[[ 20 -57   7  -3 -32  47]
 [-19  45  31  19  25 -30]
 [-36  24  26  10  27 -41]
 [ 13 -36 -35  42 -15  18]
 [ 49 -62  27 -27 -20  72]
 [ 35 -75  35 -49  16  59]
 [-26  27  14  -5  55 -49]
 [ 23  -3 -39  31  -7  13]
 [-18  49  32  -2  30 -35]
 [  5  33 -11   2 -27   4]
 [-10 -37 -29  43 -20  14]
 [-57  30  11  18 -66 -22]]
->
[[-57 -10   5 -18  23 -26  35  49  13 -36 -19  20]
 [ 30 -37  33  49  -3  27 -75 -62 -36  24  45 -57]
 [ 11 -29 -11  32 -39  14  35  27 -35  26  31   7]
 [ 18  43   2  -2  31  -5 -49 -27  42  10  19  -3]
 [-66 -20 -27  30  -7  55  16 -20 -15  27  25 -32]
 [-22  14   4 -35  13 -49  59  72  18 -41 -30  47]]

[[-11  24  11  -1   1 -38  -9  11  21]
 [-45  22  18  12 -35 -45  13   2  58]
 [-22  16  21  13 -25  -7 -18  43  -8]
 [ -6  -6 -23  10  24  -8   1  16  12]]
->
[[ -6 -22 -45 -11]
 [ -6  16  22  24]
 [-23  21  18  11]
 [ 10  13  12  -1]
 [ 24 -25 -35   1]
 [ -8  -7 -45 -38]
 [  1 -18  13  -9]
 [ 16  43   2  11]
 [ 12  -8  58  21]]

[[ 12  -8   5 -25  11   9   6 -28   0   6 -16  54 -18   6  28]
 [ 39  -3   4  34  16 -14 -22 -17 -28  25  27  -9 -33  -4 -17]
 [-51  25   3 -51 -31   0   1 -15 -13 -26 -35 -66  -5 -14  -4]
 [ 61  -4  -7   5   3  19   5 -41   1   4  26  38  17 -12  -5]
 [-44  32   2  42 -37  16  -1  13 -32  66  13 -12  -6 -33   2]]
->
[[-44  61 -51  39  12]
 [ 32  -4  25  -3  -8]
 [  2  -7   3   4   5]
 [ 42   5 -51  34 -25]
 [-37   3 -31  16  11]
 [ 16  19   0 -14   9]
 [ -1   5   1 -22   6]
 [ 13 -41 -15 -17 -28]
 [-32   1 -13 -28   0]
 [ 66   4 -26  25   6]
 [ 13  26 -35  27 -16]
 [-12  38 -66  -9  54]
 [ -6  17  -5 -33 -18]
 [-33 -12 -14  -4   6]
 [  2  -5  -4 -17  28]]

[[ 29  52 -14   2  42  33  -1  -8  36  -3 -11 -14  23]
 [ 29  26  34   2  21  37   0  10   5 -19 -10   7 -14]
 [-25   6 -63  12  16 -11  11   6  43  15 -12 -35  62]
 [ 28 -19  -3   0   5 -30  -2 -11  -1 -10  23  -1  -2]
 [ -6  20  58   8  -5  29  22 -26  -2 -36 -11   1   7]]
->
[[ -6  28 -25  29  29]
 [ 20 -19   6  26  52]
 [ 58  -3 -63  34 -14]
 [  8   0  12   2   2]
 [ -5   5  16  21  42]
 [ 29 -30 -11  37  33]
 [ 22  -2  11   0  -1]
 [-26 -11   6  10  -8]
 [ -2  -1  43   5  36]
 [-36 -10  15 -19  -3]
 [-11  23 -12 -10 -11]
 [  1  -1 -35   7 -14]
 [  7  -2  62 -14  23]]

[[-21 -21 -17  -5  -2  -8  -2  25  -1 -22]
 [-35 -14 -62  -2 -62 -12 -23  34  40  -7]
 [  3   9 -18  26 -12  -1  54   0  -3  46]
 [-18 -14 -30  35 -10   1  62  26 -48  36]
 [ -3 -14 -34  29 -21  -1  48  41  49   2]
 [ -3  -5   1  27 -51  57  49  20  24  27]]
->
[[ -3  -3 -18   3 -35 -21]
 [ -5 -14 -14   9 -14 -21]
 [  1 -34 -30 -18 -62 -17]
 [ 27  29  35  26  -2  -5]
 [-51 -21 -10 -12 -62  -2]
 [ 57  -1   1  -1 -12  -8]
 [ 49  48  62  54 -23  -2]
 [ 20  41  26   0  34  25]
 [ 24  49 -48  -3  40  -1]
 [ 27   2  36  46  -7 -22]]

[[  0   0   1  -1   0   0   0   0]
 [-16 -12  31 -41   1  16  20 -12]
 [ -5  -4  10 -14   0   5   7  -4]
 [ -1  -1   3  -4   0   1   2  -1]
 [-23 -17  44 -57   2  22  28 -17]
 [ -7  -5  14 -18   1   7   9  -5]]
->
[[ -7 -23  -1  -5 -16   0]
 [ -5 -17  -1  -4 -12   0]
 [ 14  44   3  10  31   1]
 [-18 -57  -4 -14 -41  -1]
 [  1   2   0   0   1   0]
 [  7  22   1   5  16   0]
 [  9  28   2   7  20   0]
 [ -5 -17  -1  -4 -12   0]]

[[-18   8 -20   0 -58  -6  17 -35 -27]
 [ 22  -4  13 -13  37  38 -54   5 -11]
 [  6 -24  -4 -43  -9  59   0  10  16]]
->
[[  6  22 -18]
 [-24  -4   8]
 [ -4  13 -20]
 [-43 -13   0]
 [ -9  37 -58]
 [ 59  38  -6]
 [  0 -54  17]
 [ 10   5 -35]
 [ 16 -11 -27]]
---
[[ 20 -29 -22  60   8 -33]
 [-40 -54  70 -38  66 -65]]
->
[[ 20 -40]
 [-29 -54]
 [-22  70]
 [ 60 -38]
 [  8  66]
 [-33 -65]]

[[-14  -5  14 -55  22 -21 -10]
 [-10  -5  -3 -54  30 -15 -10]
 [  8  -5 -32 -26   0  19   2]]
->
[[-14 -10   8]
 [ -5  -5  -5]
 [ 14  -3 -32]
 [-55 -54 -26]
 [ 22  30   0]
 [-21 -15  19]
 [-10 -10   2]]

[[ -6 -35  20 -75 -74  -1 -67  75  43 -27 -40  -2 -17 -17  54]
 [  7   4 -13  16 -43  42 -29  48 -26  34  19  -1  34  45 -15]
 [  0 -57  13   0  55  35  68 -56 -53 -27 -20  12 -61 -45 -70]]
->
[[ -6   7   0]
 [-35   4 -57]
 [ 20 -13  13]
 [-75  16   0]
 [-74 -43  55]
 [ -1  42  35]
 [-67 -29  68]
 [ 75  48 -56]
 [ 43 -26 -53]
 [-27  34 -27]
 [-40  19 -20]
 [ -2  -1  12]
 [-17  34 -61]
 [-17  45 -45]
 [ 54 -15 -70]]

[[  6  -4  17  23 -13  -1 -24]
 [-44 -12  36  24 -14 -41   3]
 [  4 -25  17  -4 -28 -10  -4]
 [ 72 -36  31  62 -18   2 -16]
 [ 21  74 -19  25  17  52 -32]
 [ 31  24 -28  13  10   3  30]]
->
[[  6 -44   4  72  21  31]
 [ -4 -12 -25 -36  74  24]
 [ 17  36  17  31 -19 -28]
 [ 23  24  -4  62  25  13]
 [-13 -14 -28 -18  17  10]
 [ -1 -41 -10   2  52   3]
 [-24   3  -4 -16 -32  30]]

[[-13  28 -15   9  -8   5  -4]
 [  2  18   0 -57 -19 -35 -28]
 [ -3  23  -5 -51 -19 -32 -28]
 [  5   8 -17 -62 -17 -38 -28]]
->
[[-13   2  -3   5]
 [ 28  18  23   8]
 [-15   0  -5 -17]
 [  9 -57 -51 -62]
 [ -8 -19 -19 -17]
 [  5 -35 -32 -38]
 [ -4 -28 -28 -28]]

[[  8  33  12]
 [ 66 -23 -37]
 [ 29 -32 -10]
 [ 15 -12  -6]
 [-30 -49 -13]]
->
[[  8  66  29  15 -30]
 [ 33 -23 -32 -12 -49]
 [ 12 -37 -10  -6 -13]]
